[[  2  -6   3 -66  17   7  -5  33  36 -16 -20  16]
 [ -2  -5 -24  26  -2  19  -6  25 -16 -21  -3  14]
 [  7 -39  22  26  12 -23 -26 -51 -15  44  19  26]
 [ 25  33 -64  32  -9  16  76  21 -48  36 -23 -25]
 [ 21  -5  20  15 -49 -23 -23  35 -20   2   9  -3]
 [ -1  29  38 -35   5 -22 -27  18  -2 -32  29  12]] ==> -2

[[  2  15  20  10  28  19 -14 -15 -16  12  11 -11 -14  13]
 [ 10 -38  -7 -14 -39  10  23  16  31 -12   7  28  53  -7]
 [  9  -2   3 -21   6   6  -2 -14 -10   0  -7   7   0 -18]
 [ 10  10 -26  10 -39 -31  30  10  10  -9 -41   2 -24   4]
 [  1  27  33  -2  65  26 -28 -19 -27  23  25  -8 -13  -1]
 [  6  10  23   5  29  25 -12 -15 -14  13  15  -5  -4  10]
 [  4  17  14  10  21  11  -8 -12 -14  10   3 -10 -17  10]
 [  2   0  -7 -32   8 -11  -5  -9 -11  -4 -14   9  -5 -34]
 [  6  10  -2 -26  15  -7  -5 -14 -16   1 -16   5 -15 -27]
 [  3  10  -7 -30  15 -14  -5  -9 -14  -1 -17   8 -14 -34]
 [ 11   8 -23   9 -37 -27  28   9  10  -8 -38   2 -21   4]
 [ 18  -3  12 -18   6  20   3 -18 -10   4  -4  10   5 -11]] ==> 10

[[  8 -13  50   6  60  46 -36 -34 -34  45]
 [ 40  32 -67 -35 -23 -26  25  -2   5 -49]
 [ 12  19 -58 -27 -40 -40  34  22  24 -52]
 [ 45 -14  40 -23  24  28 -28 -37 -36  39]
 [ 38  24 -58 -48 -39 -41  25  -5  -6 -47]] ==> 40

[[  5  -3 -11   3   3 -14]
 [ -9   1   1  10  -3   9]
 [ -8   3  11   0  -4  16]
 [ 35   5  17 -63  13 -14]
 [ -6  -1   0   7  -3   6]
 [-17   8  31  -4  -9  43]] ==> -9

[[ 12   5   3 -13   7   1  -7  -4 -29  25   9   3]
 [ 58  10  -7  48 -59 -37   1  15 -12 -38 -13  20]
 [  2  19  -3  11 -15 -16   3   7  -7   2  -6   3]
 [-16 -15 -11  11   3   4 -14  -8  33  -2 -12 -10]
 [-41  -6  18 -57  60  46  10  -2 -11  20  25 -12]
 [ 27  11 -12  41 -47 -41  -1   1   7  -8 -19  10]
 [ -2  16   7  -9   5   3  15   7 -17  -2   8   1]
 [-36  20  21 -65  56  38  19  -3 -39  38  33  -9]
 [-35   8   1 -29  32  15  -5 -12  -4  42   6 -13]
 [-17 -27  -4   3  11  16  -4 -12  40 -13  -5 -10]
 [-38  34  22 -63  53  29  26  -1 -48  46  32  -8]
 [ 66   0 -18  57 -67 -47 -17  -8  -1 -12 -21  17]] ==> 58
---
-13  -35    3   17   41    3   15
 20  -83  -23    2  -72    3   -6
  0  -33   18  -18  -61   48  -39
result: -35

 61    2   33   56  -56  -37  -55
-48   57   66  -48   63  -57   64
 44  -63  -72   43   11   41    3
result: 2

 77  -24   16   57    7
-13  -20    0   59   10
 15   20    3  -60  -10
result: -24

-25   61  -20   -9   17
-46    2   21  -53    8
-37   49  -32    1    2
result: 61

 53   -7   11  -11  -15   79    3
 11   -6   14    1   -9   79   24
-26   11  -23   24  -39   79    6
result: -7

-71   24    8   21  -56   -9  -11
 41  -13  -10   -5  -19  -57    3
 16  -79   21   -7  -25   38  -22
result: 24

 -5   18  -33   15  -20    5    0
 -8   11  -24    9  -31    3    0
  6    2   -6   18  -38   -4  -82
result: 18
---
[ 34 -48  77 -18  -3   3]: 77, 34

[-55 -29 -67  28  -2  69 -70]: 69, 28

[[  1   3   8 -16   2  76]
 [ -4  78   5 -10  -7 -25]
 [ 45 -34  38  39 -12  32]]: 78, 76

[ 35   5   4 -74   8]: 35, 8

[[-29 -32 -16 -33 -27  -8]
 [ 26   2  27  21  22 -63]]: 27, 26

[[-64  11  23  40  34  43  -2]
 [ 28 -16 -18 -22  26   7 -58]]: 43, 40

[ 38 -37  -6  -2 -78 -64 -72]: 38, -2
---
541	975	604	529	575	599	844
629	62	610	431	358	571	523
565	463	220	551	849	563	22
: 431, 975

8	4	6	1	4: 6, 8

-30	26	-29	-10	-9	-32	-21: -10, 26

1	3	4	4	4	3	7: 4, 7

591	537	-376	-399	-608	73	144: -399, 591

224	96	172	187	49: 172, 224

872	45	476	538	234: 476, 872

653	874	73	-998	-183: 73, 874
---
[[ 0.12 -0.12 -0.14  0.20  0.03 -0.07 -0.13]
 [ 0.13 -0.08 -0.05  0.08 -0.08  0.01 -0.07]
 [ 0.13 -0.14 -0.13  0.18 -0.02 -0.07 -0.13]] gives -0.14

[[-13.812   7.325  -0.508  18.901  16.813   0.359]
 [  9.819   4.654   0.915  14.754   2.365   4.506]] gives 4.654

[  61.8   20.6  130.9   -0.9 -160.6  -49.2   29.9] gives 20.6

[[-10.52   5.13  24.15  -4.33  -5.96  -3.72   5.96]
 [-10.93  -4.60  14.20  13.86 -11.54  -6.26   2.07]
 [-17.70   7.01   2.62  -0.26 -10.68 -22.97  -3.49]] gives 7.01

[[ -17.84 -129.93   18.38  146.79]
 [ -71.54 -166.04   28.77  108.35]] gives -166.04

[-188.652  112.892 -120.796  -97.088  -70.131 -111.324   18.786] gives 112.892
